Where the symbols take the items:
w780 ru w773
w780 bo w910
w780 vo w270
w275 ru w721
w275 bo w852
w275 vo w486
w766 ru w462
w766 bo w467
w766 vo w897
w414 ru w550
w414 bo w723
w414 vo w877
w497 ru w61
w497 bo w784
w497 vo w367
w129 ru w103
w129 bo w33
w129 vo w369
w708 ru w573
w708 bo w330
w708 vo w277
w768 ru w236
w768 bo w845
w768 vo w129
w189 ru w26
w189 bo w694
w189 vo w48
w64 ru w138
w64 bo w559
w64 vo w988
w773 ru w717
w773 bo w780
w773 vo w186
w62 ru w247
w62 bo w780
w62 vo w756
w286 ru w362
w286 bo w638
w286 vo w275
w270 ru w102
w270 bo w773
w270 vo w849
w242 ru w998
w242 bo w91
w242 vo w834
w427 ru w988
w427 bo w76
w427 vo w91
w96 ru w677
w96 bo w766
w96 vo w171
w53 ru w76
w53 bo w102
w53 vo w660
w103 ru w722
w103 bo w768
w103 vo w186
w623 ru w718
w623 bo w369
w623 vo w367
w743 ru w415
w743 bo w91
w743 vo w708
w883 ru w957
w883 bo w756
w883 vo w231
w415 ru w91
w415 bo w62
w415 vo w353
w467 ru w45
w467 bo w414
w467 vo w721
w48 ru w845
w48 bo w258
w48 vo w641
w102 ru w773
w102 bo w717
w102 vo w833
w216 ru w585
w216 bo w641
w216 vo w236
w641 ru w104
w641 bo w733
w641 vo w103
w277 ru w879
w277 bo w507
w277 vo w998
w182 ru w201
w182 bo w671
w182 vo w497
w209 ru w559
w209 bo w140
w209 vo w487
w886 ru w195
w886 bo w920
w886 vo w189
w573 ru w970
w573 bo w883
w573 vo w879
w694 ru w886
w694 bo w195
w694 vo w258
w330 ru w883
w330 bo w957
w330 vo w638
w76 ru w102
w76 bo w64
w76 vo w247
w638 ru w231
w638 bo w736
w638 vo w242
w104 ru w784
w104 bo w48
w104 vo w216
w989 ru w4
w989 bo w590
w989 vo w652
w734 ru w48
w734 bo w214
w734 vo w585
w387 ru w917
w387 bo w623
w387 vo w559
w15 ru w33
w15 bo w497
w15 vo w387
w486 ru w657
w486 bo w386
w486 vo w998
w718 ru w353
w718 bo w202
w718 vo w268
w957 ru w756
w957 bo w878
w957 vo w96
w849 ru w833
w849 bo w53
w849 vo w369
w33 ru w497
w33 bo w61
w33 vo w138
w723 ru w353
w723 bo w657
w723 vo w45
w721 ru w590
w721 bo w286
w721 vo w657
w910 ru w138
w910 bo w444
w910 vo w717
w877 ru w590
w877 bo w652
w877 vo w467
w231 ru w736
w231 bo w957
w231 vo w286
w91 ru w62
w91 bo w330
w91 vo w970
w756 ru w718
w756 bo w354
w756 vo w330
w462 ru w467
w462 bo w45
w462 vo w96
w358 ru w209
w358 bo w387
w358 vo w64
w140 ru w834
w140 bo w985
w140 vo w773
w202 ru w242
w202 bo w998
w202 vo w723
w879 ru w507
w879 bo w708
w879 vo w415
w988 ru w76
w988 bo w834
w988 vo w62
w367 ru w671
w367 bo w33
w367 vo w685
w985 ru w270
w985 bo w182
w985 vo w780
w696 ru w288
w696 bo w104
w696 vo w910
w214 ru w288
w214 bo w189
w214 vo w910
w878 ru w854
w878 bo w171
w878 vo w768
w186 ru w671
w186 bo w189
w186 vo w258
w736 ru w330
w736 bo w883
w736 vo w362
w288 ru w733
w288 bo w641
w288 vo w103
w268 ru w427
w268 bo w4
w268 vo w590
w307 ru w277
w307 bo w879
w307 vo w225
w354 ru w90
w354 bo w354
w354 vo w386
w834 ru w64
w834 bo w487
w834 vo w427
w204 ru w487
w204 bo w277
w204 vo w202
w195 ru w920
w195 bo w201
w195 vo w26
w845 ru w881
w845 bo w216
w845 vo w722
w852 ru w286
w852 bo w362
w852 vo w386
w201 ru w878
w201 bo w854
w201 vo w886
w854 ru w171
w854 bo w843
w854 vo w920
w236 ru w845
w236 bo w881
w236 vo w766
w970 ru w743
w970 bo w415
w970 vo w507
w660 ru w849
w660 bo w833
w660 vo w225
w784 ru w182
w784 bo w186
w784 vo w140
w722 ru w768
w722 bo w236
w722 vo w671
w353 ru w202
w353 bo w242
w353 vo w989
w258 ru w189
w258 bo w26
w258 vo w201
w369 ru w273
w369 bo w62
w369 vo w917
w881 ru w216
w881 bo w585
w881 vo w768
w26 ru w26
w26 bo w886
w26 vo w214
w487 ru w559
w487 bo w358
w487 vo w268
w247 ru w427
w247 bo w988
w247 vo w415
w507 ru w708
w507 bo w573
w507 vo w307
w550 ru w854
w550 bo w486
w550 vo w467
w171 ru w362
w171 bo w897
w171 vo w201
w362 ru w638
w362 bo w231
w362 vo w214
w733 ru w685
w733 bo w497
w733 vo w444
w61 ru w216
w61 bo w641
w61 vo w26
w998 ru w204
w998 bo w204
w998 vo w353
w559 ru w358
w559 bo w209
w559 vo w834
w897 ru w275
w897 bo w677
w897 vo w854
w386 ru w275
w386 bo w843
w386 vo w723
w585 ru w641
w585 bo w104
w585 vo w195
w685 ru w185
w685 bo w138
w685 vo w182
w677 ru w766
w677 bo w462
w677 vo w843
w444 ru w696
w444 bo w214
w444 vo w140
w45 ru w414
w45 bo w286
w45 vo w766
w657 ru w386
w657 bo w275
w657 vo w550
w185 ru w585
w185 bo w367
w185 vo w288
w920 ru w201
w920 bo w756
w920 vo w694
w843 ru w550
w843 bo w96
w843 vo w878
w833 ru w53
w833 bo w270
w833 vo w784
w717 ru w780
w717 bo w140
w717 vo w270
w671 ru w129
w671 bo w236
w671 vo w129
w4 ru w718
w4 bo w353
w4 vo w275
w590 ru w467
w590 bo w708
w590 vo w354
w442 ru w268
w442 bo w970
w442 vo w877
w917 ru w623
w917 bo w225
w917 vo w358
w225 ru w369
w225 bo w273
w225 vo w988
w595 ru w354
w595 bo w90
w595 vo w883
w138 ru w367
w138 bo w15
w138 vo w733
w273 ru w102
w273 bo w849
w273 vo w623
w90 ru w877
w90 bo w307
w90 vo w242
w652 ru w442
w652 bo w268
w652 vo w90

In the rows, 24 means zero.

The rows follow the links: the fewer symbols apart two items are, the more alike their rows tend to be.

Rows of some items; one shown again gets a slightly different row:
w61 -> [22,31,17,22,15,24,32,31,21,21,23,32,33,16,26,21,21,26,32,17,6,23,38,41,23,36,25,28,21,27,19,15,14,22,15,20,25,29,23,30,17,29,27,19,31,29,15,15,7,15,18,33,41]
w367 -> [26,27,17,27,18,22,32,27,23,26,26,28,41,12,28,25,18,24,36,17,12,22,38,36,21,33,21,32,15,26,28,19,15,25,10,22,25,40,19,29,21,25,27,15,29,35,11,16,6,18,21,30,37]
w33 -> [25,28,16,27,17,21,32,27,24,27,26,29,40,12,26,24,18,23,36,17,11,19,38,38,19,34,21,32,17,26,26,21,14,25,11,21,25,40,20,29,21,26,26,16,30,35,13,17,6,18,22,30,37]
w354 -> [22,14,26,21,34,28,23,20,29,28,18,15,21,31,23,30,35,20,22,32,45,16,16,11,24,23,28,17,25,12,20,28,26,28,40,18,22,21,35,13,28,24,20,32,23,20,39,32,41,23,23,11,13]
w275 -> [25,11,22,33,27,19,20,16,27,30,8,20,23,19,23,25,21,21,27,35,41,13,12,7,24,27,24,15,20,6,22,31,31,24,23,26,18,21,26,17,42,26,16,29,23,20,36,30,37,27,21,13,17]
w353 -> [22,15,29,22,34,28,25,18,34,33,22,10,28,27,27,30,34,16,31,33,47,14,16,16,16,23,24,25,24,17,27,30,20,34,39,16,23,38,30,15,25,24,20,34,24,27,33,29,36,24,27,12,13]
w833 -> [32,28,27,27,23,20,15,22,15,21,37,32,19,26,20,28,13,27,8,17,14,37,24,15,34,10,21,27,22,37,33,27,37,15,14,34,27,12,16,27,27,13,29,10,14,22,16,24,21,33,28,29,18]
w717 -> [30,30,26,27,21,21,16,24,15,19,37,34,18,26,19,26,12,29,9,16,11,37,26,19,33,12,20,27,23,37,31,27,36,15,12,35,27,13,15,29,24,15,28,11,15,21,15,23,19,32,28,31,21]
w497 -> [26,30,16,27,16,22,30,28,21,25,26,30,38,13,25,22,17,24,35,17,8,23,38,38,21,33,22,31,18,29,26,19,15,24,10,23,25,36,19,30,20,25,27,16,30,33,12,16,5,19,21,31,38]
w386 -> [24,11,23,33,26,19,21,16,27,29,8,20,23,20,24,26,22,22,27,35,42,13,12,7,25,27,24,15,20,6,22,30,31,24,23,26,18,20,27,16,41,26,17,30,23,21,35,30,38,27,20,13,16]
w696 -> [25,33,18,22,14,24,28,30,15,18,29,35,30,18,23,22,18,28,26,14,2,27,40,38,28,32,24,28,19,31,22,17,18,17,13,24,26,25,22,30,17,25,28,15,27,29,13,16,4,18,18,34,38]
w171 -> [22,18,21,30,17,19,18,21,22,19,6,28,6,23,19,14,17,27,19,31,25,23,11,15,26,27,27,10,29,12,13,25,34,17,18,32,19,2,24,24,36,31,17,32,24,11,34,27,33,27,19,24,25]
w660 -> [32,28,28,27,24,22,14,21,17,22,38,31,20,27,20,28,13,27,8,17,17,37,24,15,34,9,20,28,22,37,34,29,36,16,15,34,27,15,14,27,27,13,28,10,14,22,16,25,22,33,29,28,16]
w766 -> [26,12,18,36,23,17,21,18,22,28,6,28,27,15,23,25,15,23,28,32,33,11,18,7,27,33,23,13,15,5,21,30,32,18,14,29,19,19,25,19,43,26,17,25,25,21,33,28,31,25,17,16,23]
w677 -> [26,13,21,36,21,16,19,18,22,25,5,27,21,17,23,23,15,25,25,33,33,15,13,7,28,29,23,13,18,6,20,28,35,17,14,31,17,16,24,20,44,25,17,27,24,19,33,28,33,27,17,17,21]
w414 -> [26,10,21,33,27,20,21,16,27,31,9,20,27,18,24,27,20,19,29,34,40,10,15,7,23,28,23,16,17,6,23,32,29,24,20,25,18,27,26,16,40,25,17,29,24,23,34,30,35,26,21,12,17]
w64 -> [23,24,29,33,22,20,25,20,36,30,28,14,28,17,31,18,18,22,35,25,25,28,14,35,11,18,17,36,26,34,39,26,18,37,17,26,25,46,8,31,24,22,23,27,23,31,10,20,20,30,34,29,19]
w270 -> [31,30,29,25,21,21,14,24,13,18,36,34,20,26,21,27,12,29,8,17,13,36,24,16,34,11,20,28,21,36,31,28,36,13,14,35,27,13,16,27,26,15,28,12,14,21,16,23,20,33,27,30,19]
w268 -> [22,15,29,25,32,26,26,17,38,34,23,9,29,24,28,26,32,16,34,32,45,15,15,20,13,21,23,28,25,18,31,31,18,37,36,18,23,42,25,18,26,24,20,33,24,28,29,28,33,26,29,15,13]
w638 -> [22,19,26,18,32,29,19,22,24,22,19,20,10,35,20,27,34,23,13,30,37,23,16,11,28,20,29,14,30,17,16,26,30,22,40,21,23,8,35,16,25,25,21,31,22,14,39,32,41,25,24,15,16]
w225 -> [30,28,33,24,29,23,16,22,23,27,43,23,24,27,24,30,18,23,15,19,23,35,21,19,26,6,18,35,23,41,41,31,30,25,21,31,29,30,13,27,23,11,28,15,13,27,13,24,23,34,34,26,11]
w26 -> [18,34,23,19,15,24,26,31,22,13,20,28,7,28,23,9,24,31,22,21,7,35,21,40,21,27,27,20,35,32,13,13,21,22,23,25,25,10,22,33,13,32,25,32,28,16,21,18,18,21,23,37,35]
w185 -> [24,29,16,25,17,23,32,29,21,23,24,32,38,14,25,23,21,25,33,16,8,21,41,37,21,36,23,29,18,26,23,18,14,22,13,20,25,34,23,28,18,26,27,16,31,32,15,17,5,17,18,30,40]
w247 -> [24,26,35,19,33,29,20,22,31,26,42,13,18,35,24,28,31,20,15,22,32,34,18,24,21,4,22,34,31,39,36,28,25,33,37,23,29,29,20,25,16,16,28,23,16,25,20,27,30,32,35,24,9]
w550 -> [24,11,23,34,23,17,19,16,25,28,6,22,22,18,24,23,18,23,27,35,38,13,11,8,24,28,24,14,19,5,22,29,32,21,19,28,18,20,25,19,43,27,17,30,23,19,33,29,35,26,19,15,18]
w369 -> [31,28,30,29,24,20,18,21,21,26,41,27,29,22,25,29,13,24,19,18,18,33,25,21,27,11,16,35,20,39,41,29,29,22,13,32,28,33,10,28,24,13,28,12,15,30,9,21,17,33,31,28,16]
w507 -> [21,24,30,9,36,36,26,27,26,23,34,16,24,39,24,33,43,21,17,23,36,24,29,23,26,20,28,25,27,25,21,23,19,28,49,13,26,22,38,16,12,22,27,26,24,23,33,29,32,20,25,17,17]
w216 -> [25,30,14,21,18,25,33,30,17,22,23,34,39,17,25,25,23,25,32,16,9,19,43,35,26,39,25,25,16,22,18,17,15,19,16,19,24,29,29,25,18,27,27,16,32,31,19,17,7,13,16,28,40]
w202 -> [21,14,28,24,34,27,27,19,36,33,20,8,28,26,29,28,35,18,33,32,46,15,15,19,16,24,24,24,23,15,28,29,18,36,37,16,22,38,28,17,27,23,21,34,25,28,31,28,37,24,27,14,13]
w768 -> [26,26,12,24,19,24,32,30,17,26,22,36,41,16,22,28,22,23,32,18,11,16,45,30,27,39,24,22,14,19,18,20,17,18,12,19,24,30,29,24,21,25,26,13,31,31,22,19,9,14,17,25,40]
w76 -> [30,27,33,27,26,22,16,19,26,25,41,21,19,27,24,26,17,24,14,19,23,37,17,21,24,4,18,34,27,42,40,30,32,27,21,32,28,27,10,29,24,13,26,17,14,25,13,25,24,36,35,28,11]
w721 -> [25,11,23,32,27,20,20,16,26,30,10,20,25,20,24,27,22,21,27,35,42,11,13,6,24,27,23,14,19,5,22,31,29,23,24,25,18,23,27,16,40,25,17,29,24,21,35,30,38,27,20,12,16]
w784 -> [28,34,20,27,17,21,24,29,16,19,31,36,28,18,22,23,13,29,20,13,2,33,36,32,30,24,20,29,20,35,27,19,25,15,7,29,27,21,16,33,20,19,29,10,23,27,10,17,9,24,24,35,34]
w258 -> [17,34,22,19,13,24,24,31,21,12,19,28,7,28,22,10,23,32,20,21,6,35,22,39,23,27,28,20,36,31,13,13,22,21,22,27,25,9,22,33,15,32,25,30,28,16,20,18,18,21,23,36,36]
w462 -> [27,12,20,35,24,18,20,17,23,29,6,26,25,18,22,25,15,22,27,33,34,12,16,6,27,30,23,12,17,5,21,31,33,19,13,29,18,19,23,18,42,25,16,26,25,21,34,27,34,26,20,16,21]
w685 -> [25,29,17,26,17,22,32,29,22,25,26,31,39,14,26,23,18,24,35,16,9,21,38,38,21,34,21,31,17,27,26,19,15,23,10,22,26,37,20,29,20,25,27,15,29,34,12,17,5,18,21,30,38]
w671 -> [27,28,15,24,18,23,31,29,17,24,25,35,41,14,25,28,18,25,31,17,9,19,43,33,27,36,23,28,13,24,22,18,17,18,11,21,25,33,24,25,21,25,28,14,29,33,16,17,6,17,17,28,38]

Each walk starts at a row. The symbols on each line, taken left to right, move it on to the next item.
Answer with the item's row; about right is enough.
[26,27,13,24,21,24,32,29,18,25,24,34,42,16,23,30,22,23,32,17,11,17,44,31,27,38,24,25,14,19,20,19,17,18,14,19,24,31,29,23,22,26,27,13,30,32,20,19,8,14,15,26,39]
vo bo bo bo: [22,33,16,19,15,25,32,32,17,19,23,34,32,18,25,21,23,27,31,17,5,22,40,40,24,38,26,24,20,25,16,14,15,19,17,20,25,26,27,27,16,29,27,20,32,28,18,16,7,14,17,32,41]
vo ru bo vo ru: [21,23,29,12,32,32,21,25,23,20,26,21,12,39,21,27,38,25,12,28,35,24,21,16,28,20,29,16,32,21,16,25,27,23,45,19,24,9,37,16,18,25,23,31,23,16,38,31,38,23,23,18,15]
[26,11,21,35,27,18,21,17,25,30,8,23,27,17,23,26,18,21,27,33,39,12,15,5,25,29,24,15,17,5,22,30,32,22,18,27,19,22,26,18,43,24,17,26,24,22,34,29,36,27,19,13,18]
vo bo bo bo: [25,10,24,33,29,21,23,16,29,32,11,17,28,19,25,27,24,19,30,35,44,11,14,9,22,28,23,18,19,7,25,31,28,27,25,24,19,29,26,16,40,25,18,30,24,23,34,30,37,26,21,12,15]
vo vo vo vo vo: [17,31,25,20,16,24,22,28,23,12,16,25,1,30,22,8,25,31,18,25,14,34,14,34,22,23,28,17,37,27,12,15,26,22,26,28,24,4,22,32,18,32,22,36,27,12,25,21,26,23,23,35,30]
[16,32,22,19,15,24,25,30,23,12,17,26,4,28,22,9,25,32,20,23,9,34,19,39,21,26,28,18,36,30,13,13,23,23,24,27,25,7,21,34,16,32,24,32,28,14,23,19,21,21,24,37,33]
bo bo bo bo: [25,14,20,33,23,18,18,18,23,25,5,26,18,19,20,22,15,25,23,33,32,17,13,7,28,29,24,10,21,7,18,29,35,17,15,30,17,11,24,20,41,26,17,28,24,16,34,29,35,26,20,17,22]
ru ru vo: [25,13,21,35,20,16,19,18,23,24,5,26,17,17,22,19,15,26,24,34,32,17,10,9,27,29,25,12,21,8,18,27,34,17,16,30,18,11,24,22,43,28,17,28,24,16,34,28,34,28,17,19,22]
[25,28,18,29,17,20,31,26,25,26,27,27,39,13,27,22,17,22,36,17,11,22,35,38,19,31,19,34,18,29,30,21,14,26,10,23,25,42,17,30,21,24,27,17,28,34,11,16,6,22,24,30,36]
vo bo bo vo ru: [23,21,31,30,25,21,25,19,39,31,28,11,25,20,30,19,22,20,35,25,30,28,12,32,10,16,18,36,28,33,39,27,19,38,22,26,25,45,10,31,23,21,23,29,22,29,14,21,25,31,36,27,16]
ru bo bo vo: [21,19,28,31,24,19,27,19,39,32,23,9,27,17,30,19,22,19,39,29,32,23,12,33,8,20,19,33,27,28,36,27,16,40,23,23,24,48,12,29,25,25,22,32,25,30,16,21,24,29,33,25,19]
[26,33,18,26,15,20,27,30,17,20,27,36,30,17,24,21,13,28,26,15,1,29,36,36,27,29,21,27,19,31,24,18,20,18,7,28,25,25,17,32,20,24,28,14,27,28,11,16,7,20,23,35,38]
ru bo ru ru: [21,20,27,21,25,24,17,22,20,18,14,25,8,31,21,22,27,28,14,32,33,23,13,11,30,23,29,11,29,14,12,25,33,16,33,26,21,2,32,19,31,28,20,32,22,12,38,29,38,26,19,19,18]
bo ru: [21,23,29,15,30,29,19,24,21,18,23,22,10,38,21,25,35,25,11,29,34,25,18,14,30,19,29,14,30,20,15,24,31,20,42,21,23,5,36,17,22,24,22,31,21,14,38,31,40,24,21,17,16]
[20,17,28,21,33,29,29,21,37,33,25,7,29,27,27,27,36,16,33,29,44,17,18,24,13,22,24,28,27,21,29,28,16,39,40,15,24,40,27,18,21,24,22,34,25,28,29,28,33,23,29,15,15]
bo bo ru: [21,25,29,10,35,35,25,26,25,24,34,17,22,39,23,32,43,21,17,24,37,23,28,21,25,20,29,23,29,25,20,25,20,28,49,13,26,21,38,15,13,23,26,28,24,22,35,30,33,20,25,16,16]
ru bo vo: [22,19,27,18,30,27,18,23,21,19,19,22,10,35,19,26,33,25,11,30,36,23,17,11,29,20,30,13,30,16,14,26,31,20,39,22,22,3,35,17,25,26,21,30,22,12,40,33,40,24,21,16,17]
[24,31,16,23,16,24,32,30,19,20,25,33,34,17,25,23,21,27,30,16,6,23,41,39,25,35,24,27,18,27,20,16,15,20,15,21,26,28,24,29,18,27,29,16,30,31,15,16,5,16,17,31,41]
vo ru ru vo ru: [25,29,15,22,17,25,31,30,17,22,25,35,39,15,24,27,21,26,31,16,8,19,43,34,27,37,24,26,15,24,20,18,16,19,14,20,25,29,27,26,19,26,28,14,30,31,18,17,6,15,16,28,41]
ru bo: [26,26,12,25,20,24,32,28,17,24,21,33,43,14,24,30,22,23,32,18,14,15,44,29,28,40,24,23,12,16,19,18,18,18,13,19,22,30,29,23,25,26,26,13,31,32,21,19,9,14,14,24,40]
[21,17,29,20,35,30,25,20,35,31,25,8,24,32,26,28,38,17,27,30,45,18,17,20,16,19,25,26,29,20,26,29,20,35,43,16,23,33,30,17,22,24,22,33,23,25,33,30,38,25,30,14,12]
ru ru vo vo bo: [25,10,23,34,26,19,21,15,28,30,9,20,25,18,24,25,20,20,28,35,41,11,13,7,23,28,23,16,19,6,24,32,31,23,21,27,18,24,26,17,42,26,16,29,23,22,35,29,36,27,20,12,17]
ru ru bo: [25,13,23,31,26,20,18,17,25,28,9,22,19,23,22,24,22,22,22,34,39,15,11,5,26,26,26,12,22,8,20,30,33,21,24,27,18,14,28,17,39,26,16,30,23,17,38,30,39,27,20,13,16]
[23,33,16,20,17,25,30,32,17,20,25,34,33,18,25,23,21,28,29,15,4,24,41,37,27,36,24,25,18,27,18,15,17,18,14,20,25,26,25,29,15,26,27,17,31,29,16,16,7,15,19,32,40]
vo ru ru: [23,31,16,21,17,25,31,32,19,21,24,33,36,17,25,23,23,26,30,16,6,22,41,39,25,37,25,26,18,24,19,15,15,20,15,20,25,29,26,28,17,28,28,18,31,30,17,16,7,14,17,32,40]
vo vo: [24,36,19,22,13,22,26,31,16,14,27,34,20,22,22,17,18,32,20,15,1,34,34,37,28,27,25,25,25,33,18,15,23,16,14,27,27,14,21,33,17,26,29,17,26,23,14,17,8,21,20,37,38]
